Here is a tiny trained network, its code and every weight. The questions are about switching its units off for an input and a class, where a switched-off unit gives its printed mean instead of its output.

import numpy as np


def w(rows, s, z=0):
    codes = np.array(rows[::2]) - 128.0
    scale = np.full(codes.shape[1], s)
    scale[-1] = z or s
    return codes * scale


def f(y):
    return y / 2 * (1 + np.tanh(0.7978845608 * (y + 0.044715 * y**3)))


def log_softmax(a):
    a = a - a.max(-1, keepdims=True)
    return a - np.log(np.exp(a).sum(-1, keepdims=True))


def net(x, mask):
    res = np.array(x, float).reshape(1, 8) / 4 @ E
    y = f(res @ A[0][:, :-1].T + A[0][:, -1])
    res = res + np.where(mask, y, B[0][:, -1]) @ B[0][:, :-1]
    return log_softmax(res[-1] @ U[:, :-1].T + U[:, -1])


A, B = {}, {}
E = w([
[131,128,138,127,123,125,135,134],'x0',
[125,143,128,144,182,135,125,128],'x1',
[102,85,157,230,90,80,116,115],'x2',
[126,129,121,127,125,132,120,122],'x3',
[123,247,90,95,104,18,39,70],'x4',
[124,129,115,125,118,135,111,115],'x5',
[216,82,141,128,153,115,30,151],'x6',
[65,101,85,97,93,108,92,230],'x7',
],0.011)
A[0] = w([
[202,125,164,118,136,113,59,146,95],'neuron 1',
[151,185,166,118,124,77,125,93,93],'neuron 2',
[171,101,156,101,148,74,50,129,66],'neuron 3',
[112,176,95,137,123,36,107,135,77],'neuron 4',
[54,140,103,98,145,57,81,224,83],'neuron 5',
[16,191,145,95,118,78,202,81,48],'neuron 6',
[147,202,124,7,159,148,127,153,79],'neuron 7',
[171,130,148,134,142,95,94,153,36],'neuron 8',
[72,135,153,227,107,71,81,115,40],'neuron 9',
[108,121,149,165,123,87,126,135,69],'neuron 10',
[202,163,160,122,139,75,166,32,70],'neuron 11',
[112,170,147,109,136,67,101,105,4],'neuron 12',
],0.014,0.0032)
B[0] = w([
[64,191,85,146,137,121,171,178,235],'neuron 1',
[132,69,143,125,132,176,183,152,225],'neuron 2',
[152,156,54,153,132,120,155,170,236],'neuron 3',
[101,47,182,135,161,150,150,190,250],'neuron 4',
[136,171,141,111,105,249,79,31,249],'neuron 5',
[147,196,35,167,145,124,136,203,245],'neuron 6',
[168,83,170,123,112,15,129,76,244],'neuron 7',
[164,171,95,131,124,145,149,135,180],'neuron 8',
[180,113,151,83,109,28,134,78,225],'neuron 9',
[145,140,126,85,143,92,107,87,159],'neuron 10',
[107,160,137,91,84,210,36,66,253],'neuron 11',
[76,94,164,168,159,113,149,155,219],'neuron 12',
],0.015,0.013)
U = w([
[106,175,46,162,117,111,164,195,51],'0',
[82,136,165,109,90,220,88,74,110],'1',
[154,94,164,100,105,2,147,92,111],'2',
[60,19,198,153,144,177,176,201,254],'3',
],0.0098,0.0022)

Each question gives the input, the list of numbers given to net, and the class t.
The units are the neurons (one row each of A and B). Each row of codes is followed by its name. A weight is (code - 128) times the scale printed after its matrix; where a second scale follows, it is the last column's (A, B and U).
mask holds one flag per neuron, in row order. A switched-off neuron (its flag False) gives its mean, the last column of its row in B, instead of its output. The means were averaged over made-up inputs and are rounded, as every weight is.
A unit's drop is (log p(t) with every unit on - log p(t) with that unit switched off) / (log p(t) with every unit on - log p(t) with every unit switched off).
The circuit of an input: a set's keep is (log p(t) with only the set's units on - log p(t) with every unit switched off) / (log p(t) with every unit on - log p(t) with every unit switched off). Starting from all 12 units, units are removed one at a time, each time the one whose removal leaves the highest keep (on an exact tie, the one counted first), for as long as the keep stays at least 0.8.
circuit, biggest first: the units of the circuit, biggest drop first
unit that matters most: the unit with the biggest drop
top k neurons: the k neurons with the biggest drops, biggest first
drop when u is switched off: that unit's drop, to one decimal
input [8,6,2,-2,-7,-8,-8,4], class 0: unit that matters most	neuron 6
input [-1,0,-6,-2,7,-4,-6,-3], class 3: top 3 neurons	neuron 4; neuron 2; neuron 12
input [-1,1,6,0,3,-8,1,6], class 1: top 2 neurons	neuron 5; neuron 7
input [3,2,-5,1,7,2,5,-4], class 3: top 3 neurons	neuron 2; neuron 4; neuron 6
input [-8,0,-8,-4,2,-3,7,7], class 2: top 3 neurons	neuron 7; neuron 11; neuron 6
input [-3,4,6,6,7,5,1,-2], class 3: top 2 neurons	neuron 4; neuron 2
input [-7,8,-6,-4,-7,0,1,-7], class 1: top 3 neurons	neuron 4; neuron 9; neuron 12
input [8,-8,-3,-3,-6,0,7,-5], class 0: top 3 neurons	neuron 4; neuron 5; neuron 1
input [-8,-3,5,-1,1,-5,-4,-3], class 2: top 2 neurons	neuron 9; neuron 1
input [-5,3,-3,3,-1,-3,6,-6], class 0: top 3 neurons	neuron 5; neuron 1; neuron 3
input [-3,-1,-1,-6,3,6,4,-4], class 0: top 2 neurons	neuron 5; neuron 3
input [-2,0,-2,3,7,6,5,0], class 3: top 2 neurons	neuron 4; neuron 6
input [-7,3,-6,-6,8,-4,-7,-2], class 3: top 4 neurons	neuron 4; neuron 2; neuron 12; neuron 3
input [-7,7,-8,6,1,8,2,2], class 2: circuit, biggest first	neuron 7
input [-4,7,6,5,-3,-7,1,-8], class 1: top 2 neurons	neuron 11; neuron 7
input [7,-1,-6,-5,0,-2,5,6], class 1: top 3 neurons	neuron 5; neuron 6; neuron 9
input [0,5,3,7,6,3,4,0], class 3: top 2 neurons	neuron 4; neuron 6
input [1,-6,-4,1,8,5,2,-1], class 3: drop when neuron 4 is switched off	0.2
input [5,4,5,-4,6,8,5,6], class 1: drop when neuron 6 is switched off	1.7
input [-3,-7,-1,2,8,1,-1,-6], class 3: circuit, biggest first	neuron 4
input [-3,8,5,-3,-1,5,6,8], class 1: drop when neuron 5 is switched off	3.7
input [2,-2,4,5,8,0,4,-1], class 3: drop when neuron 4 is switched off	0.8
